Below are the code and all the weights of a small trained network. Each question names an input and a class and asks about switching units off, where a switched-off unit gives its printed mean instead of its output.

import numpy as np


def w(rows, s, z=0):
    codes = np.array(rows[::2]) - 128.0
    scale = np.full(codes.shape[1], s)
    scale[-1] = z or s
    return codes * scale


def f(y):
    return np.maximum(y, 0)


def log_softmax(a):
    a = a - a.max(-1, keepdims=True)
    return a - np.log(np.exp(a).sum(-1, keepdims=True))


def net(x, mask):
    res = np.array(x, float).reshape(1, 7) / 4 @ E
    y = f(res @ A[0][:, :-1].T + A[0][:, -1])
    res = res + np.where(mask, y, B[0][:, -1]) @ B[0][:, :-1]
    return log_softmax(res[-1] @ U[:, :-1].T + U[:, -1])


A, B = {}, {}
E = w([
[153,170,124,143,148,135,176,85,126,75,27],'x0',
[140,95,114,123,188,140,48,174,145,89,91],'x1',
[165,244,130,119,112,127,104,208,112,162,138],'x2',
[128,128,127,131,129,129,127,127,129,131,127],'x3',
[126,172,125,92,219,129,136,92,159,62,192],'x4',
[64,156,130,145,135,133,48,66,65,148,117],'x5',
[254,124,145,90,133,114,101,71,94,171,136],'x6',
],0.0083)
A[0] = w([
[168,87,122,124,193,136,22,168,141,108,77,52],'neuron 0',
[153,82,131,147,70,120,114,129,121,186,75,49],'neuron 1',
[170,243,128,128,114,128,94,177,116,158,128,19],'neuron 2',
[141,156,132,129,109,129,158,64,108,160,162,139],'neuron 3',
[152,172,126,118,197,133,124,80,152,94,210,21],'neuron 4',
[123,4,128,134,137,132,142,29,135,121,126,22],'neuron 5',
[117,165,125,135,85,129,189,77,130,168,167,7],'neuron 6',
[67,142,126,142,131,136,139,156,149,122,119,49],'neuron 7',
[159,171,125,119,144,135,163,76,127,99,9,18],'neuron 8',
[242,111,134,112,134,130,95,62,111,167,138,40],'neuron 9',
[85,174,128,130,121,135,33,50,89,154,112,34],'neuron 10',
[126,67,129,107,113,129,78,152,125,172,242,16],'neuron 11',
[132,99,125,136,66,141,110,163,114,170,71,42],'neuron 12',
[210,94,126,111,126,134,200,190,164,113,144,47],'neuron 13',
],0.018,0.013)
B[0] = w([
[146,132,141,100,33,126,204,87,113,135,140,245],'neuron 0',
[120,163,129,110,186,132,133,64,126,126,136,201],'neuron 1',
[131,169,126,55,128,134,104,231,133,123,120,242],'neuron 2',
[145,117,128,110,56,130,148,82,127,132,129,216],'neuron 3',
[115,173,132,108,224,130,142,59,118,132,126,218],'neuron 4',
[140,169,129,50,135,131,112,233,127,130,123,222],'neuron 5',
[154,131,138,124,84,116,231,135,108,114,129,174],'neuron 6',
[62,116,126,147,126,131,157,130,128,131,121,171],'neuron 7',
[169,181,129,234,123,125,93,142,126,138,143,223],'neuron 8',
[27,110,113,149,115,135,122,134,150,115,123,234],'neuron 9',
[168,3,134,151,176,120,126,155,131,130,129,229],'neuron 10',
[177,192,127,239,120,125,103,146,124,126,111,207],'neuron 11',
[115,163,128,108,198,126,149,73,133,112,144,199],'neuron 12',
[153,19,140,137,156,125,109,138,110,135,125,224],'neuron 13',
],0.026,0.011)
U = w([
[140,174,141,76,121,141,116,178,125,121,127,88],'0',
[164,182,140,214,110,128,108,116,118,131,136,108],'1',
[125,169,140,102,192,130,148,48,116,119,155,110],'2',
[157,56,146,138,142,115,128,119,112,138,136,106],'3',
[143,144,155,116,52,124,200,89,102,126,155,110],'4',
[1,130,112,169,100,147,145,130,158,102,124,135],'5',
[133,141,130,119,102,137,106,92,135,132,143,252],'6',
[163,124,82,83,54,139,10,33,176,162,145,126],'7',
],0.0078,0.029)

Each question gives the input, the list of numbers given to net, and the class t.
The units are the neurons (one row each of A and B). Each row of codes is followed by its name. A weight is (code - 128) times the scale printed after its matrix; where a second scale follows, it is the last column's (A, B and U).
mask holds one flag per neuron, in row order. A switched-off neuron (its flag False) gives its mean, the last column of its row in B, instead of its output. The means were averaged over made-up inputs and are rounded, as every weight is.
A unit's drop is (log p(t) with every unit on - log p(t) with that unit switched off) / (log p(t) with every unit on - log p(t) with every unit switched off).
most important unit: the unit with the biggest drop
k most important neurons: the k neurons with the biggest drops, biggest first
drop of u: that unit's drop, to one decimal
input [0,4,-3,1,5,4,-2], class 2: most important unit : neuron 4
input [-6,8,-5,7,1,-3,-7], class 4: 3 most important neurons : neuron 0; neuron 9; neuron 8
input [-5,6,-3,6,-2,5,0], class 4: 3 most important neurons : neuron 0; neuron 8; neuron 13
input [-5,-7,6,-1,-8,-4,4], class 2: 3 most important neurons : neuron 1; neuron 12; neuron 0
input [-1,-7,-5,-6,-5,-3,0], class 4: 3 most important neurons : neuron 6; neuron 2; neuron 4
input [6,2,-1,6,0,-5,-3], class 1: 2 most important neurons : neuron 8; neuron 10
input [5,-6,2,-4,8,2,7], class 2: 2 most important neurons : neuron 4; neuron 0
input [0,-2,4,3,-6,0,-8], class 5: 2 most important neurons : neuron 7; neuron 4
input [-7,7,1,2,2,-4,-7], class 1: 2 most important neurons : neuron 11; neuron 9
input [4,6,-1,6,-1,0,1], class 4: 2 most important neurons : neuron 0; neuron 11
input [-2,-8,-4,4,-7,8,-8], class 3: 4 most important neurons : neuron 10; neuron 0; neuron 4; neuron 9
input [-3,5,-6,-6,1,-5,2], class 0: 2 most important neurons : neuron 5; neuron 10
input [2,7,-7,6,-4,-8,-8], class 3: 3 most important neurons : neuron 13; neuron 2; neuron 9
input [3,6,8,-1,8,-1,0], class 0: most important unit : neuron 2
input [1,8,6,3,-5,1,-4], class 4: drop of neuron 0 : 1.4
input [-3,-4,-6,3,-2,6,4], class 0: drop of neuron 5 : 2.4
input [0,4,6,-5,-5,-1,-2], class 0: drop of neuron 2 : 1.4
